Below are the code and all the weights of a small trained network. Each question names an input and a class and asks about switching units off, where a switched-off unit gives its printed mean instead of its output.

import numpy as np


def w(rows, s, z=0):
    codes = np.array(rows[::2]) - 128.0
    scale = np.full(codes.shape[1], s)
    scale[-1] = z or s
    return codes * scale


def f(y):
    return y / 2 * (1 + np.tanh(0.7978845608 * (y + 0.044715 * y**3)))


def log_softmax(a):
    a = a - a.max(-1, keepdims=True)
    return a - np.log(np.exp(a).sum(-1, keepdims=True))


def net(x, mask):
    res = np.array(x, float).reshape(1, 3) / 4 @ E
    y = f(res @ A[0][:, :-1].T + A[0][:, -1])
    res = res + np.where(mask, y, B[0][:, -1]) @ B[0][:, :-1]
    return log_softmax(res[-1] @ U[:, :-1].T + U[:, -1])


A, B = {}, {}
E = w([
[189,75,44,80],'x0',
[125,250,131,47],'x1',
[33,57,115,76],'x2',
],0.011)
A[0] = w([
[11,110,100,37,143],'n1',
[106,228,134,40,109],'n2',
[100,98,140,89,125],'n3',
[245,89,62,55,135],'n4',
[175,63,73,114,123],'n5',
[84,176,238,128,106],'n6',
[228,173,128,169,107],'n7',
[221,215,115,172,139],'n8',
[107,119,66,112,254],'n9',
[92,71,174,242,107],'n10',
[199,75,152,226,120],'n11',
[73,164,189,203,126],'n12',
[183,97,38,108,110],'n13',
[201,163,123,204,121],'n14',
[107,128,110,126,115],'n15',
[73,77,162,42,112],'n16',
[187,233,143,70,137],'n17',
[77,167,206,171,114],'n18',
[218,102,71,2,114],'n19',
[52,96,108,59,96],'n20',
[105,241,113,20,112],'n21',
[239,165,167,162,123],'n22',
],0.0083,0.014)
B[0] = w([
[84,111,190,121,197],'n1',
[159,81,70,181,192],'n2',
[120,121,133,118,140],'n3',
[95,172,134,156,195],'n4',
[124,151,109,176,161],'n5',
[110,157,98,158,161],'n6',
[2,110,129,63,168],'n7',
[98,95,181,113,197],'n8',
[175,148,201,145,251],'n9',
[162,121,64,182,163],'n10',
[131,70,128,148,169],'n11',
[101,175,116,166,162],'n12',
[60,183,79,197,160],'n13',
[78,92,160,104,166],'n14',
[111,122,118,117,124],'n15',
[69,97,151,101,159],'n16',
[129,89,138,151,207],'n17',
[81,190,100,154,157],'n18',
[83,168,112,176,187],'n19',
[24,109,130,105,155],'n20',
[176,51,74,192,207],'n21',
[47,111,168,94,177],'n22',
],0.012,0.014)
U = w([
[81,90,184,105,106],'0',
[168,53,77,186,152],'1',
[107,253,105,177,111],'2',
[218,173,225,127,254],'3',
[147,120,77,112,86],'4',
[148,147,86,97,82],'5',
[151,145,108,110,77],'6',
[162,125,83,89,98],'7',
],0.015,0.0086)

Each question gives the input, the list of numbers given to net, and the class t.
The units are the neurons (one row each of A and B). Each row of codes is followed by its name. A weight is (code - 128) times the scale printed after its matrix; where a second scale follows, it is the last column's (A, B and U).
mask holds one flag per neuron, in row order. A switched-off neuron (its flag False) gives its mean, the last column of its row in B, instead of its output. The means were averaged over made-up inputs and are rounded, as every weight is.
A unit's drop is (log p(t) with every unit on - log p(t) with that unit switched off) / (log p(t) with every unit on - log p(t) with every unit switched off).
unit that matters most: the unit with the biggest drop
k most important neurons: the k neurons with the biggest drops, biggest first
drop when u is switched off: that unit's drop, to one decimal
input [0,-3,2], class 3: unit that matters most -> n21
input [2,-3,1], class 3: 2 most important neurons -> [n21, n2]
input [8,3,7], class 2: 3 most important neurons -> [n19, n13, n4]
input [-2,3,3], class 3: 2 most important neurons -> [n7, n22]
input [7,6,-8], class 0: 3 most important neurons -> [n8, n7, n22]
input [5,3,4], class 2: 2 most important neurons -> [n19, n8]
input [7,-4,7], class 0: 3 most important neurons -> [n1, n16, n20]
input [5,8,-6], class 1: drop when n2 is switched off -> 0.5
input [-3,2,1], class 3: drop when n13 is switched off -> 0.2
input [6,-4,7], class 0: drop when n1 is switched off -> 0.1
input [1,-2,-4], class 0: drop when n21 is switched off -> 0.1
